nal: [576, -260, 633, -398]
Funi: [51, -326, 738, -337]
sofo: [-676, 350, -327, 156]
Tibe: [-303, 407, -471, 492]
Mulu: [-342, -862, 355, 252]
difop: [-88, -847, 623, 93]
galim: [96, -590, -8, 389]
step -1: [-847, 623] | [-848, 622]
size: [51] | 1
step +1: [-342] | [-341]

Roba: [450, 85, -175, 880, 8, -211, -117, -187, 389, 881, -205, 176]
Dap: [129, -340, 282, -409, -358, 310, -223, -348, 37, -15, -218, 721]
Sise: [238, 58, -72, -435, -110, 130, -430, -219, 59, 214, -308, 827]
libe: [154, -638, 523, -129, -461, 196, 188, -429, 231, 253, -61, 132]
kimu: [209, -304, 230, -396, -334, 235, -233, -362, 128, 174, -259, 702]
Pel: [252, -429, 334, -328, -380, 184, -100, -421, 225, 356, -213, 530]
size: [238, 58, -72, -435, -110, 130, -430, -219, 59] | 9
miss Sise: [58, -219, -308, 59, -72, -430, 214, 238, 130, -110, 827] | [-435]
size: [209, -304, 230] | 3
step -1: [-72, -435, -110] | [-73, -436, -111]
step -1: [253, -61] | [252, -62]
miss Roba: [-117, 176, 389, -205, 880, -175, -211, 8, 450, -187, 85] | [881]
miss Roba: [880, 8, 450, -205, -211, -187, 176, -117, 389, -175, 85] | [881]

kovin: [378, 51, 176, -497, 93, 92, -441, -11, 118, 239, 234, -447, 273, -88, -114, 101, -100, 108, -33, 193, -380, -201, 106, -52, -36, -52, -540, -130, 110, 101, 346, -200, -102, -407, 310, 617, -137, -117, -230, -49, 524, 342, 121, 323, 223]
zimit: [-378, -784, 377, -85, 151, -66, -352, -400, 54, -487, 415, -46, 519, -239, -413, -281, 21, -380, 234, -591, 285, 329, -84, -118, 83, 579, -51, -4, 239, 18, 38, 113, 183, 389, 52, 100, 157, -317, -117, -719, -281, -57, 49, 609, 6]
kogo: [-378, -784, 377, -85, 151, -66, -352, -400, 54, -487, 415, -46, 519, -239, -413, -281, 21, -380, 234, -591, 285, 329, -84, -118, 83, 579, -51, -4, 239, 18, 38, 113, 183, 389, 52, 100, 157, -317, 12, 16, -3, 4, -4, -15, -4]
Zesi: [260, 32, 143, -370, 62, 67, -315, 2, 82, 168, 165, -330, 185, -67, -81, 81, -66, 72, -20, 137, -248, -137, 78, -31, -32, -32, -398, -77, 86, 74, 252, -138, -73, -294, 224, 411, -89, -88, -166, -25, 391, 221, 85, 216, 159]
size: [378, 51, 176, -497, 93, 92, -441, -11, 118, 239, 234, -447, 273, -88, -114, 101, -100, 108, -33, 193, -380, -201, 106, -52, -36] | 25
size: [260, 32, 143, -370, 62, 67, -315, 2, 82, 168, 165, -330, 185, -67, -81, 81, -66, 72, -20, 137, -248, -137, 78, -31, -32, -32, -398, -77, 86, 74, 252, -138, -73, -294] | 34
step +1: [-49, 524] | [-48, 525]
miss zimit: [-117, 21, -57, -591, 415, -51, -378, 113, 83, 49, 183, 38, -85, -46, -487, -239, -281, -66, -317, 234, -719, -352, -4, 6, 151, 329, -413, 609, 54, -281, 377, 285, -84, 389, -118, 52, -400, 157, 579, 18, -784, -380, 519, 239] | [100]
miss zimit: [-487, -66, 100, 239, 183, 52, 18, 519, 285, 389, -281, 49, -84, -118, -352, 113, 415, -784, 6, -281, 54, 609, -591, -378, -719, -51, -4, -57, 377, 329, -413, 157, -400, -239, 579, -317, 38, 21, -85, -117, 151, 83, 234, -380] | [-46]

bor: [298, 266, -181, -312, -562, 382, -102, -63]
Nes: [-22, 503, -56, -86, 332, 103, 839, 386]
Lizo: [80, -387, -13, 384, 739, -52, -843, -58]
vidaz: [-130, -153, 232, 300, -520, -215, -414, 298]
geb: [-673, -237, 491, -252, 568, -1, 459, -124]
kodo: [-60, -29, 778, -42, -540, 417, 18, -73]
nuvu: [-339, -213, 268, -49, -18, -55, 672, -142]
reni: [432, 588, 482, -159, -562, 349, -478, 358]
giviv: [-60, -29, -790, -42, -540, 417, 18, -73]
muno: [754, 62, -18, -130, 136, -25, -347, 70]
size: [-130, -153, 232, 300, -520] | 5
step +1: [-387, -13, 384] | [-386, -12, 385]
step +1: [-159, -562, 349, -478] | [-158, -561, 350, -477]
step +1: [-237, 491] | [-236, 492]
miss Nes: [332, 839, -86, 503, -22, 103, -56] | [386]
miss geb: [-124, 568, -1, -252, -673, 491, -237] | [459]
size: [-673, -237, 491, -252, 568] | 5

nuzis: [-16, -6, 44, 51, 9, 19, 206, 35, 137, 117, 193, 138, 96, 10, 1, -62, -45, 446, 108, 423, -136, 13, 70, 180, 240]
Gub: [17, 131, 102, -30, 32, -70, 172, 124, -39, 161, 273, 212, 67, 44, 120, -2, 45, 393, 254, 570, -62, 36, 190, 77, 343]
Mufo: [89, -209, 96, -321, 20, -183, 118, -12, 180, 38, -263, 378, -38, 14, -186, 275, 45, -50, 220, -219, -268, -87, 384, 171, 483]
dezi: [37, -212, -95, -289, 16, 128, -433, -142, 138, -302, -507, 67, -144, -7, -189, 287, 372, -525, 118, -770, 179, 39, 227, -148, -16]
navib: [37, -212, -95, -289, 16, 128, -433, -142, 138, -302, -507, 67, -144, 21, -189, 287, 372, -525, 241, 273, 179, 39, 227, -148, -16]
sib: [89, -181, 96, -321, 20, -183, 118, -12, 180, 38, -263, 378, -38, 14, -155, 275, 45, -50, 220, -219, -268, -87, 384, 171, 483]
miss navib: [21, -302, 138, -289, -142, 179, 241, 128, 16, -95, -144, -507, 372, 227, -212, -148, 39, -189, 67, -433, -525, 37, -16, 273] | [287]
size: [37, -212, -95, -289, 16, 128, -433, -142, 138, -302, -507, 67] | 12
size: [-16, -6] | 2
size: [89, -209, 96, -321, 20, -183, 118, -12, 180, 38, -263, 378, -38, 14] | 14
step -1: [-433, -142] | [-434, -143]
step -1: [220, -219, -268] | [219, -220, -269]

mib: [498, -21, 143, 27, -70, 160, 136, -150, 297, -807, 269, 180, 126, 46, -24, 58, 127, 132, -81, -488, 306]
Gagos: [-200, -24, 609, 312, 155, -79, 8, 208, 493, -417, -12, -358, -226, -289, 52, -24, 91, 325, -32, 412, 142]
zofo: [621, 61, 126, 21, -173, 240, 338, -79, 181, -694, 232, 24, 113, -76, -4, 37, 44, 64, -147, -495, 6]
Gek: [-218, -12, 666, 270, 130, 96, -28, 137, 516, -281, -62, -527, -179, -235, 41, -117, -59, 317, 0, 367, 121]
pof: [-150, 74, 265, -86, -162, 281, -167, -113, 339, -60, 352, -658, 89, 23, -59, -215, -521, 319, 294, 245, 132]
besam: [253, -66, 122, 12, 72, -19, -51, -84, 419, -831, 299, 312, 151, 45, -120, 79, 208, 221, -69, -230, 458]
mik: [-98, -36, 281, 152, 136, -282, -56, 164, 460, -709, 252, 192, -57, -257, -123, 98, 275, 360, -35, 340, 324]
size: [-150, 74, 265, -86, -162, 281, -167, -113, 339, -60, 352, -658, 89, 23, -59, -215, -521, 319] | 18
step +1: [208] | [209]
size: [621, 61, 126, 21, -173, 240, 338, -79, 181, -694, 232, 24] | 12
step +1: [221, -69, -230] | [222, -68, -229]

fof: [-24, 622, 135, -23, -416]
lel: [177, -319, -750, -241, -579]
vegaz: [-419, 725, -27, -106, 153]
step +1: [-319, -750] | [-318, -749]
miss fof: [-416, -23, 622, 135] | [-24]
step +1: [725, -27, -106] | [726, -26, -105]
size: [177, -319, -750, -241] | 4
miss fof: [-416, 622, 135, -24] | [-23]

Buko: [-245, 600, -356, -3, -8, -833, 302, 122, -211, -170, -115, -344, 322, -192]
vezag: [-245, 71, -356, -3, -8, -833, 92, 122, -211, -170, -115, -344, 322, -192]
gubim: [-257, 228, -241, -157, 17, 280, -78, 28, 610, 317, 237, 97, 64, 118]
Vulas: [356, -429, 256, 241, 38, 108, 78, 185, 74, -112, 60, 43, -195, 97]
Rer: [-245, 71, -356, -3, -8, -833, 302, 122, -211, -170, -115, -344, 322, -192]
size: [-257, 228, -241, -157, 17, 280, -78, 28, 610, 317, 237, 97, 64, 118] | 14
step +1: [-245, 71] | [-244, 72]
size: [-245, 71, -356, -3, -8, -833, 92] | 7
size: [-245, 71, -356, -3, -8, -833, 302, 122, -211, -170, -115, -344, 322, -192] | 14
size: [-257, 228, -241, -157, 17, 280, -78] | 7

